Below are the code and all the weights of a small trained network. Each question names an input and a target symbol and asks about switching units off, where a switched-off unit gives its printed mean instead of its output.

import numpy as np


def w(rows, s, z=0):
    codes = np.array(rows[::2]) - 128.0
    scale = np.full(codes.shape[1], s)
    scale[-1] = z or s
    return codes * scale


def f(y):
    return np.maximum(y, 0)


def softmax(a):
    e = np.exp(a - a.max(-1, keepdims=True))
    return e / e.sum(-1, keepdims=True)


def log_softmax(a):
    a = a - a.max(-1, keepdims=True)
    return a - np.log(np.exp(a).sum(-1, keepdims=True))


def net(x, mask):
    ids = ['ΓΘαβδεζημπσφψ'.index(c) for c in x.split()]
    T = len(ids)
    res = E[ids] + P[:T]
    q, k, v = (res @ M[0].T for M in (Q, K, V))
    z = softmax(np.where(np.tri(T) > 0, q @ k.T / 2**0.5, -1e9)) @ v
    res = res + np.where(mask[0], z, O[0][:, -1]) @ O[0][:, :-1]
    y = f(res @ A[0][:, :-1].T + A[0][:, -1])
    res = res + np.where(mask[1:9], y, B[0][:, -1]) @ B[0][:, :-1]
    return log_softmax(res[-1] @ U[:, :-1].T + U[:, -1])


Q, K, V, O, A, B = {}, {}, {}, {}, {}, {}
E = w([
[151,130,92,203],'Γ',
[90,89,169,134],'Θ',
[153,74,164,67],'α',
[223,76,163,134],'β',
[213,130,115,79],'δ',
[122,175,39,128],'ε',
[157,138,105,7],'ζ',
[104,66,140,128],'η',
[62,149,56,127],'μ',
[102,165,190,148],'π',
[177,197,134,198],'σ',
[139,57,160,152],'φ',
[103,67,139,129],'ψ',
],0.016)
P = w([
[152,46,168,253],'0',
[151,43,138,211],'1',
[150,55,122,176],'2',
[155,53,115,150],'3',
[151,54,113,132],'4',
[149,60,114,118],'5',
[145,66,108,113],'6',
[145,65,115,99],'7',
[144,65,119,94],'8',
[146,70,118,88],'9',
],0.0046)
Q[0] = w([
[212,165,106,74],'head 1',
[108,253,162,110],'head 1',
],0.013)
K[0] = w([
[211,179,104,116],'head 1',
[117,247,216,151],'head 1',
],0.012)
V[0] = w([
[3,87,206,112],'head 1',
[97,231,233,164],'head 1',
],0.0076)
O[0] = w([
[1,228,187,43,132],'head 1',
[141,98,74,60,3],'head 1',
],0.0057,0.0029)
A[0] = w([
[127,109,137,2,82],'neuron 1',
[40,163,98,107,152],'neuron 2',
[104,108,52,24,175],'neuron 3',
[154,208,116,168,253],'neuron 4',
[173,148,68,92,111],'neuron 5',
[55,190,121,231,76],'neuron 6',
[93,99,164,117,176],'neuron 7',
[194,217,189,143,84],'neuron 8',
],0.021,0.0054)
B[0] = w([
[226,168,108,78,189],'neuron 1',
[130,116,74,45,220],'neuron 2',
[105,112,169,229,209],'neuron 3',
[115,226,174,63,245],'neuron 4',
[110,118,38,105,203],'neuron 5',
[133,99,108,248,221],'neuron 6',
[77,137,186,124,255],'neuron 7',
[87,2,143,147,184],'neuron 8',
],0.03,0.0067)
U = w([
[51,98,226,158,152],'Γ',
[91,136,146,39,207],'Θ',
[172,177,148,1,143],'α',
[122,72,62,74,135],'β',
[90,82,99,193,51],'δ',
[126,117,131,141,89],'ε',
[164,19,163,161,119],'ζ',
[124,117,132,141,99],'η',
[131,117,132,130,95],'μ',
[88,194,79,111,109],'π',
[174,116,106,138,253],'σ',
[127,118,127,132,94],'φ',
[135,164,181,200,111],'ψ',
],0.0092,0.0053)

Each question gives the input, a string of symbols that net reads in full, and the target symbol t.
The units are the heads (2 rows each of Q, K, V and O) and the neurons (one row each of A and B). Each row of codes is followed by its name. A weight is (code - 128) times the scale printed after its matrix; where a second scale follows, it is the last column's (O, A, B and U).
mask holds one flag per unit, heads first, then neurons. A switched-off unit (its flag False) gives its mean, the last column of its rows in O or B, instead of its output. The means were averaged over made-up inputs and are rounded, as every weight is.
A unit's drop is (log p(t) with every unit on - log p(t) with that unit switched off) / (log p(t) with every unit on - log p(t) with every unit switched off).
The circuit of an input: a set's keep is (log p(t) with only the set's units on - log p(t) with every unit switched off) / (log p(t) with every unit on - log p(t) with every unit switched off). Starting from all 9 units, units are removed one at a time, each time the one whose removal leaves the highest keep (on an exact tie, the one counted first), for as long as the keep stays at least 0.8.
circuit, biggest first: the units of the circuit, biggest drop first
k most important neurons: the k neurons with the biggest drops, biggest first
drop when u is switched off: that unit's drop, to one decimal
input η ε μ π Θ π Θ, target Θ: circuit, biggest first : head 1; neuron 2
input Θ σ μ β β α ε, target π: most important neuron : neuron 5
input ζ π ψ Γ σ π, target Θ: circuit, biggest first : head 1; neuron 3
input Θ ζ π σ π Γ π, target α: circuit, biggest first : head 1; neuron 3
input ε δ π ε η Γ, target ψ: 3 most important neurons : neuron 6; neuron 4; neuron 2
input Θ η ψ Θ φ β, target ζ: 2 most important neurons : neuron 4; neuron 8
input ε σ α, target α: 4 most important neurons : neuron 1; neuron 6; neuron 8; neuron 3
input Θ ε η ε μ ε, target π: 2 most important neurons : neuron 4; neuron 5
input η ε π ψ Θ π η ε π, target α: circuit, biggest first : head 1; neuron 1
input σ η α η β Γ Γ, target ψ: 2 most important neurons : neuron 6; neuron 4
input ε μ α α φ Γ η ζ π π, target Θ: 2 most important neurons : neuron 3; neuron 2
input ψ σ π η η, target Θ: 3 most important neurons : neuron 6; neuron 3; neuron 8
input φ μ μ α Θ Γ β π ζ, target σ: 4 most important neurons : neuron 3; neuron 1; neuron 5; neuron 4
input Γ Θ Θ η α, target α: 3 most important neurons : neuron 1; neuron 6; neuron 8
input Θ Γ η ψ Θ φ ψ, target Θ: 2 most important neurons : neuron 6; neuron 2
input ψ ε Γ σ ζ β Θ δ δ μ, target δ: drop when neuron 2 is switched off : 0.1
input Θ π π σ σ, target Θ: drop when neuron 5 is switched off : 0.2
input μ π β σ, target Γ: drop when neuron 4 is switched off : 2.2
